Below is a small trained network, with its code and all its weights. Each question gives an input and a target symbol and asks what happens when units are switched off, that is, made to give their printed mean instead of their output.

import numpy as np


def w(rows, s, z=0):
    codes = np.array(rows[::2]) - 128.0
    scale = np.full(codes.shape[1], s)
    scale[-1] = z or s
    return codes * scale


def norm(h):
    return h / np.sqrt((h * h).mean(-1, keepdims=True) + 1e-5)


def f(y):
    return y / 2 * (1 + np.tanh(0.7978845608 * (y + 0.044715 * y**3)))


def softmax(a):
    e = np.exp(a - a.max(-1, keepdims=True))
    return e / e.sum(-1, keepdims=True)


def log_softmax(a):
    a = a - a.max(-1, keepdims=True)
    return a - np.log(np.exp(a).sum(-1, keepdims=True))


def net(x, mask):
    ids = ['ΞΨΩαβγδεθλμτφ'.index(c) for c in x.split()]
    T = len(ids)
    res = E[ids] + P[:T]
    u = 0
    for l in range(2):
        r = norm(res)
        for j in range(2):
            rows = slice(2 * j, 2 * j + 2)
            q, k, v = (r @ M[l][rows].T for M in (Q, K, V))
            z = softmax(np.where(np.tri(T) > 0, q @ k.T / 2**0.5, -1e9)) @ v
            o = O[l][rows]
            res = res + np.where(mask[u + j], z, o[:, -1]) @ o[:, :-1]
        u += 2
        y = f(norm(res) @ A[l][:, :-1].T + A[l][:, -1])
        res = res + np.where(mask[u : u + 4], y, B[l][:, -1]) @ B[l][:, :-1]
        u += 4
    return log_softmax(norm(res)[-1] @ U[:, :-1].T + U[:, -1])


Q, K, V, O, A, B = {}, {}, {}, {}, {}, {}
E = w([
[162,50,94,18,144,118,161,111,131,85,68,133],'Ξ',
[242,172,144,150,166,120,73,80,126,125,131,100],'Ψ',
[207,170,116,96,67,132,91,158,68,72,107,74],'Ω',
[119,237,135,115,103,113,88,238,128,168,66,125],'α',
[176,148,113,93,79,84,120,173,213,111,197,119],'β',
[115,111,99,65,153,177,132,130,142,118,151,19],'γ',
[73,181,107,138,136,136,142,146,137,103,229,99],'δ',
[149,112,97,159,167,109,80,195,163,162,99,252],'ε',
[93,97,169,94,83,160,95,208,168,231,71,112],'θ',
[135,176,242,138,88,81,173,83,101,173,129,155],'λ',
[204,91,158,152,86,116,171,159,81,128,218,142],'μ',
[150,186,132,49,198,67,215,134,123,120,146,126],'τ',
[100,71,119,99,130,107,171,68,166,88,151,193],'φ',
],0.022)
P = w([
[170,132,95,75,110,117,122,118,170,180,136,164],'0',
[151,132,183,67,114,218,148,133,175,107,155,151],'1',
[115,140,102,59,77,168,128,82,128,150,172,171],'2',
[113,120,136,190,111,157,197,148,172,62,85,101],'3',
[135,131,50,146,103,55,138,85,152,194,115,118],'4',
[139,142,142,150,130,101,99,121,163,47,89,85],'5',
[109,157,51,60,84,154,99,45,104,186,189,179],'6',
[145,135,224,90,154,253,131,167,176,25,157,159],'7',
[111,121,20,139,86,77,125,49,100,211,161,119],'8',
[112,103,170,223,161,159,184,184,165,11,92,77],'9',
[101,100,53,118,125,53,75,94,81,183,193,112],'10',
[97,103,167,182,166,92,96,165,142,2,116,81],'11',
[94,93,136,75,134,50,18,81,66,147,234,125],'12',
[108,117,217,112,179,134,45,156,124,18,171,131],'13',
],0.015)
Q[0] = w([
[131,115,168,115,156,95,118,152,166,112,132,111],'L0H0',
[123,123,130,166,120,145,150,133,124,97,99,124],'L0H0',
[132,148,160,7,134,172,51,118,79,159,206,191],'L0H1',
[113,115,254,100,169,140,78,172,158,17,120,133],'L0H1',
],0.018)
K[0] = w([
[109,106,170,141,152,124,105,149,109,78,126,121],'L0H0',
[148,139,157,127,137,157,155,147,168,105,117,128],'L0H0',
[100,90,82,153,131,5,91,117,95,167,125,80],'L0H1',
[115,99,181,171,163,96,128,175,145,65,105,95],'L0H1',
],0.021)
V[0] = w([
[195,102,73,124,161,162,86,250,3,23,166,70],'L0H0',
[160,93,124,28,207,129,88,85,206,108,54,13],'L0H0',
[63,24,89,84,35,203,236,121,201,52,240,93],'L0H1',
[100,127,92,124,26,51,32,233,211,134,86,136],'L0H1',
],0.006)
O[0] = w([
[174,165,2,104,33,204,212,60,146,201,87,142,97],'L0H0',
[83,120,143,197,133,173,169,29,184,211,212,198,193],'L0H0',
[102,115,162,55,105,201,159,186,36,103,195,201,232],'L0H1',
[121,55,145,193,112,66,232,206,55,130,104,95,254],'L0H1',
],0.0088,0.0055)
A[0] = w([
[37,141,131,163,163,166,140,105,105,108,144,12,3],'L0N0',
[102,157,76,91,156,115,118,124,135,172,160,123,185],'L0N1',
[57,159,124,202,113,132,117,122,133,92,199,115,94],'L0N2',
[148,101,150,138,183,181,140,144,2,123,130,152,132],'L0N3',
],0.0069,0.0047)
B[0] = w([
[160,78,118,110,252,144,110,124,90,190,131,67,100],'L0N0',
[126,100,197,75,103,140,106,120,170,81,133,141,214],'L0N1',
[115,93,175,171,151,155,76,109,115,68,150,53,142],'L0N2',
[180,178,119,159,197,146,80,29,104,188,106,123,255],'L0N3',
],0.012,0.0034)
Q[1] = w([
[83,210,166,142,103,254,122,130,119,85,165,197],'L1H0',
[95,109,82,252,149,151,219,134,144,30,26,54],'L1H0',
[158,70,132,121,126,67,189,113,145,102,42,33],'L1H1',
[150,108,112,57,115,34,76,110,84,248,182,119],'L1H1',
],0.0083)
K[1] = w([
[219,90,131,138,186,217,235,104,185,3,140,102],'L1H0',
[163,155,241,180,120,203,147,219,194,187,60,166],'L1H0',
[135,179,108,224,90,156,25,187,99,148,75,174],'L1H1',
[24,113,11,93,114,15,61,73,62,180,190,117],'L1H1',
],0.0076)
V[1] = w([
[57,174,90,172,171,144,101,173,135,153,202,77],'L1H0',
[193,147,133,121,143,80,173,103,142,85,235,109],'L1H0',
[253,55,201,172,78,158,53,104,119,138,135,120],'L1H1',
[135,73,5,130,197,72,80,144,129,156,171,205],'L1H1',
],0.0075)
O[1] = w([
[200,203,151,81,172,169,162,164,187,229,124,135,86],'L1H0',
[233,82,36,177,122,131,173,186,136,130,135,106,253],'L1H0',
[157,176,83,143,156,104,87,77,46,143,104,179,133],'L1H1',
[131,175,124,180,124,250,213,130,155,67,103,139,144],'L1H1',
],0.011,0.0048)
A[1] = w([
[111,109,147,212,44,184,154,108,115,168,179,192,46],'L1N0',
[153,253,146,217,15,45,105,203,140,134,212,229,137],'L1N1',
[94,254,120,88,80,146,103,247,130,199,101,103,3],'L1N2',
[131,133,144,60,99,205,93,168,40,128,206,217,81],'L1N3',
],0.0078,0.0038)
B[1] = w([
[108,64,99,167,166,63,103,96,123,139,90,136,161],'L1N0',
[155,41,180,80,185,252,111,57,136,101,116,100,254],'L1N1',
[121,122,110,190,152,80,224,72,130,65,115,120,147],'L1N2',
[68,193,59,166,100,67,139,170,145,157,143,64,224],'L1N3',
],0.012,0.0075)
U = w([
[68,104,135,207,88,85,139,96,127,51,200,180,45],'Ξ',
[180,185,114,205,136,119,100,74,167,157,130,146,202],'Ψ',
[122,71,77,35,70,132,185,67,94,134,38,182,88],'Ω',
[106,118,153,165,67,76,141,194,173,187,79,77,204],'α',
[184,61,125,165,122,145,194,172,26,135,159,130,98],'β',
[60,143,104,94,151,205,170,90,137,219,178,106,27],'γ',
[170,216,135,61,141,72,226,157,136,107,157,162,183],'δ',
[105,160,138,155,159,171,184,141,128,38,29,69,80],'ε',
[93,129,254,81,150,162,138,102,51,138,122,147,164],'θ',
[154,120,98,95,246,112,48,212,124,78,74,165,151],'λ',
[153,186,101,65,21,119,110,165,66,78,61,118,254],'μ',
[169,76,167,84,75,174,138,150,185,70,169,120,145],'τ',
[78,210,140,169,164,162,92,203,106,73,210,88,88],'φ',
],0.0091,0.0042)

Each question gives the input, a string of symbols that net reads in full, and the target symbol t.
The units are the heads (2 rows each of Q, K, V and O) and the neurons (one row each of A and B). Each row of codes is followed by its name. A weight is (code - 128) times the scale printed after its matrix; where a second scale follows, it is the last column's (O, A, B and U).
mask holds one flag per unit, layer by layer, with each layer's heads first. A switched-off unit (its flag False) gives its mean, the last column of its rows in O or B, instead of its output. The means were averaged over made-up inputs and are rounded, as every weight is.
A unit's drop is (log p(t) with every unit on - log p(t) with that unit switched off) / (log p(t) with every unit on - log p(t) with every unit switched off).
unit that matters most: the unit with the biggest drop
top k neurons: the k neurons with the biggest drops, biggest first
top k neurons in layer l: the k neurons of layer l with the biggest drops, biggest first
which heads matter: for each layer, one digit per head in row order, 1 if its drop is at least 0.15 and else 0, layers parted by /
input τ τ β γ β θ ε τ β τ θ τ, target τ: which heads matter => 11 / 01
input λ α β β Ξ, target β: which heads matter => 11 / 00
input φ β α, target φ: which heads matter => 11 / 00
input θ τ Ξ Ψ, target τ: unit that matters most => L0H1
input β θ τ θ, target θ: which heads matter => 10 / 10
input Ξ β λ φ, target β: which heads matter => 00 / 10
input λ μ β α β τ θ φ α β ε, target α: which heads matter => 01 / 01
input β β β β α Ψ β β τ ε θ, target τ: top 2 neurons in layer 0 => L0N1; L0N3
input τ θ β τ β φ Ψ τ λ φ ε Ψ, target φ: top 2 neurons in layer 1 => L1N3; L1N1
input Ω β β τ θ λ τ μ β Ψ τ β λ, target τ: which heads matter => 01 / 11
input τ τ α α θ β β α β λ δ β λ, target δ: which heads matter => 11 / 10
input θ Ξ θ Ω β θ, target Ω: top 2 neurons in layer 1 => L1N3; L1N2
input τ β τ Ψ θ θ Ψ τ Ξ μ θ φ μ, target θ: which heads matter => 01 / 10
input λ τ Ψ β Ψ Ψ τ θ, target α: top neuron in layer 0 => L0N3
input Ψ Ψ Ω, target Ψ: which heads matter => 01 / 00
input Ξ θ Ω β τ β Ξ θ, target α: which heads matter => 00 / 00
input ε τ Ω φ ε λ ε ε β τ τ Ξ β λ, target Ξ: top 2 neurons in layer 1 => L1N0; L1N3
input β ε β γ β α θ α λ β β β Ξ Ψ, target Ψ: which heads matter => 10 / 00
input φ ε τ, target φ: which heads matter => 11 / 00
input β τ θ θ β α β δ β τ θ τ λ τ, target τ: unit that matters most => L0H1
input Ω φ β λ θ τ α ε τ τ β, target τ: which heads matter => 00 / 00
input φ β β β β ε β τ β Ξ, target Ω: top 2 neurons => L1N1; L0N2
input θ ε θ θ β τ, target θ: top 2 neurons => L1N3; L1N2
input β ε τ β τ α θ, target τ: top 2 neurons in layer 1 => L1N3; L1N0
input θ φ β β, target φ: top 2 neurons => L1N3; L0N2
input Ψ τ β δ β ε, target δ: top 2 neurons in layer 0 => L0N2; L0N0
input τ μ ε α Ψ, target ε: unit that matters most => L1H1
